Below are the code and all the weights of a small trained network. Each question names an input and a class and asks about switching units off, where a switched-off unit gives its printed mean instead of its output.

import numpy as np


def w(rows, s, z=0):
    codes = np.array(rows[::2]) - 128.0
    scale = np.full(codes.shape[1], s)
    scale[-1] = z or s
    return codes * scale


def f(y):
    return y / 2 * (1 + np.tanh(0.7978845608 * (y + 0.044715 * y**3)))


def log_softmax(a):
    a = a - a.max(-1, keepdims=True)
    return a - np.log(np.exp(a).sum(-1, keepdims=True))


def net(x, mask):
    res = np.array(x, float).reshape(1, 6) / 4 @ E
    y = f(res @ A[0][:, :-1].T + A[0][:, -1])
    res = res + np.where(mask, y, B[0][:, -1]) @ B[0][:, :-1]
    return log_softmax(res[-1] @ U[:, :-1].T + U[:, -1])


A, B = {}, {}
E = w([
[126,127,127],'x0',
[52,40,127],'x1',
[128,128,128],'x2',
[23,212,176],'x3',
[178,116,251],'x4',
[129,129,127],'x5',
],0.013)
A[0] = w([
[87,139,124,84],'n1',
[187,56,97,254],'n2',
[109,189,151,143],'n3',
[100,76,162,94],'n4',
[207,151,191,182],'n5',
[107,217,179,104],'n6',
[169,215,76,155],'n7',
[19,193,150,133],'n8',
[218,170,174,195],'n9',
[68,107,107,144],'n10',
[79,87,87,99],'n11',
[56,157,136,96],'n12',
[121,53,253,87],'n13',
],0.015,0.0085)
B[0] = w([
[133,102,158,151],'n1',
[246,135,77,248],'n2',
[31,142,140,179],'n3',
[110,149,66,160],'n4',
[165,150,203,220],'n5',
[61,161,146,195],'n6',
[69,170,17,207],'n7',
[111,75,199,245],'n8',
[163,158,216,227],'n9',
[156,46,166,184],'n10',
[159,71,139,179],'n11',
[147,78,193,188],'n12',
[63,205,38,212],'n13',
],0.012,0.017)
U = w([
[159,192,2,199],'0',
[174,99,209,110],'1',
[8,141,75,247],'2',
[72,166,157,9],'3',
[173,61,49,30],'4',
],0.013,0.011)

Each question gives the input, the list of numbers given to net, and the class t.
The units are the neurons (one row each of A and B). Each row of codes is followed by its name. A weight is (code - 128) times the scale printed after its matrix; where a second scale follows, it is the last column's (A, B and U).
mask holds one flag per neuron, in row order. A switched-off neuron (its flag False) gives its mean, the last column of its row in B, instead of its output. The means were averaged over made-up inputs and are rounded, as every weight is.
A unit's drop is (log p(t) with every unit on - log p(t) with that unit switched off) / (log p(t) with every unit on - log p(t) with every unit switched off).
The circuit of an input: a set's keep is (log p(t) with only the set's units on - log p(t) with every unit switched off) / (log p(t) with every unit on - log p(t) with every unit switched off). Starting from the 12 units with the biggest drops (on a tie, the unit counted first), units are removed one at a time, each time the one whose removal leaves the highest keep (on an exact tie, the one counted first), for as long as the keep stays at least 0.8.
circuit, biggest first: the units of the circuit, biggest drop first
k most important neurons: the k neurons with the biggest drops, biggest first
drop of u: that unit's drop, to one decimal
input [0,-6,2,2,-3,4], class 2: circuit, biggest first	[n2]
input [3,-1,-6,-6,-2,-7], class 0: 3 most important neurons	[n8, n10, n12]
input [-7,7,-1,5,0,4], class 1: 2 most important neurons	[n7, n12]
input [6,3,-4,-2,0,2], class 4: 2 most important neurons	[n7, n13]
input [2,-7,-8,1,7,0], class 3: 3 most important neurons	[n6, n13, n2]
input [5,3,1,-4,-3,-7], class 4: 2 most important neurons	[n13, n7]
input [2,-7,-1,1,-4,-4], class 2: 2 most important neurons	[n2, n3]
input [1,1,5,4,-1,0], class 1: 4 most important neurons	[n13, n7, n8, n12]
input [4,-6,0,5,0,-4], class 2: 2 most important neurons	[n7, n3]
input [-1,6,-4,-4,1,-7], class 0: 2 most important neurons	[n8, n13]
input [8,6,-2,3,0,2], class 1: 2 most important neurons	[n7, n10]
input [-8,2,-7,0,-5,-3], class 4: 2 most important neurons	[n9, n5]
input [-1,2,-7,-6,1,-4], class 0: 2 most important neurons	[n8, n10]
input [-2,2,3,4,-2,-8], class 1: circuit, biggest first	[n13]
input [-1,5,-1,1,6,-8], class 2: drop of n2	0.5
input [-2,-4,5,1,-6,7], class 2: drop of n2	2.4
input [0,2,-5,4,6,-2], class 2: drop of n5	0.0
input [2,5,3,0,0,1], class 4: drop of n5	0.1
